Here is a tiny trained network, its code and every weight. The questions are about switching its units off for an input and a class, where a switched-off unit gives its printed mean instead of its output.

import numpy as np


def w(rows, s, z=0):
    codes = np.array(rows[::2]) - 128.0
    scale = np.full(codes.shape[1], s)
    scale[-1] = z or s
    return codes * scale


def f(y):
    return np.maximum(y, 0)


def log_softmax(a):
    a = a - a.max(-1, keepdims=True)
    return a - np.log(np.exp(a).sum(-1, keepdims=True))


def net(x, mask):
    res = np.array(x, float).reshape(1, 2) / 4 @ E
    y = f(res @ A[0][:, :-1].T + A[0][:, -1])
    res = res + np.where(mask, y, B[0][:, -1]) @ B[0][:, :-1]
    return log_softmax(res[-1] @ U[:, :-1].T + U[:, -1])


A, B = {}, {}
E = w([
[155,132,172,108,159,144,154,178,228,118,121,147],'x0',
[137,249,88,156,78,133,103,150,97,114,29,34],'x1',
],0.018)
A[0] = w([
[117,154,249,117,180,161,216,190,206,85,136,119,131],'n1',
[141,178,108,139,110,144,148,197,105,152,68,82,192],'n2',
[82,5,131,155,146,104,140,97,73,182,204,175,124],'n3',
[120,66,217,60,162,145,195,163,192,99,131,193,209],'n4',
[124,104,138,136,138,110,100,81,52,160,160,159,97],'n5',
[115,69,131,125,129,140,126,113,100,137,169,151,122],'n6',
[137,46,207,83,155,103,160,102,139,172,227,227,172],'n7',
[67,135,9,163,87,127,100,47,45,102,96,75,175],'n8',
[109,152,133,170,138,88,59,115,94,151,115,74,2],'n9',
[68,133,140,133,102,125,179,124,127,158,130,142,52],'n10',
[116,64,163,85,153,87,125,130,141,147,184,158,145],'n11',
[80,90,148,99,162,118,172,121,65,130,165,154,119],'n12',
],0.011,0.0062)
B[0] = w([
[164,118,181,129,153,136,130,114,184,156,117,101,198],'n1',
[168,196,127,193,122,110,142,134,128,134,66,94,197],'n2',
[100,59,202,70,132,132,106,129,178,159,179,96,221],'n3',
[130,247,84,91,145,204,189,92,64,138,68,105,224],'n4',
[131,97,157,100,116,62,116,176,196,122,165,103,166],'n5',
[130,126,192,101,170,99,128,124,146,115,138,95,172],'n6',
[71,144,31,60,173,140,213,128,86,120,106,184,254],'n7',
[147,108,97,182,62,80,69,118,55,113,149,159,217],'n8',
[105,208,63,169,113,125,113,110,161,120,135,157,160],'n9',
[120,101,127,159,123,116,151,113,163,126,129,118,130],'n10',
[72,179,48,85,186,166,197,128,146,103,127,195,198],'n11',
[107,117,162,75,134,99,130,177,157,135,189,109,174],'n12',
],0.013,0.034)
U = w([
[154,201,18,241,85,103,82,118,43,123,49,127,135],'0',
[133,92,111,180,83,75,17,125,84,134,161,133,130],'1',
[215,181,255,155,140,141,120,212,172,148,28,50,210],'2',
[70,52,121,85,133,71,114,158,109,141,174,170,2],'3',
[68,157,130,46,174,200,198,112,128,150,111,166,176],'4',
],0.0092,0.0035)

Each question gives the input, the list of numbers given to net, and the class t.
The units are the neurons (one row each of A and B). Each row of codes is followed by its name. A weight is (code - 128) times the scale printed after its matrix; where a second scale follows, it is the last column's (A, B and U).
mask holds one flag per neuron, in row order. A switched-off neuron (its flag False) gives its mean, the last column of its row in B, instead of its output. The means were averaged over made-up inputs and are rounded, as every weight is.
A unit's drop is (log p(t) with every unit on - log p(t) with that unit switched off) / (log p(t) with every unit on - log p(t) with every unit switched off).
The circuit of an input: a set's keep is (log p(t) with only the set's units on - log p(t) with every unit switched off) / (log p(t) with every unit on - log p(t) with every unit switched off). Starting from all 12 units, units are removed one at a time, each time the one whose removal leaves the highest keep (on an exact tie, the one counted first), for as long as the keep stays at least 0.8.
circuit, biggest first: the units of the circuit, biggest drop first
k most important neurons: the k neurons with the biggest drops, biggest first
drop when u is switched off: that unit's drop, to one decimal
input [3,5], class 0: circuit, biggest first : n3
input [-5,-4], class 3: circuit, biggest first : n4, n5
input [-7,1], class 1: circuit, biggest first : n4, n7
input [7,1], class 2: 2 most important neurons : n7, n11
input [2,2], class 2: 2 most important neurons : n7, n8
input [-3,-2], class 3: drop when n4 is switched off : 0.5
input [-7,-6], class 3: drop when n2 is switched off : 0.0
input [-3,0], class 1: drop when n4 is switched off : 0.2
input [3,1], class 2: drop when n8 is switched off : 0.1
input [3,3], class 2: 2 most important neurons : n7, n8
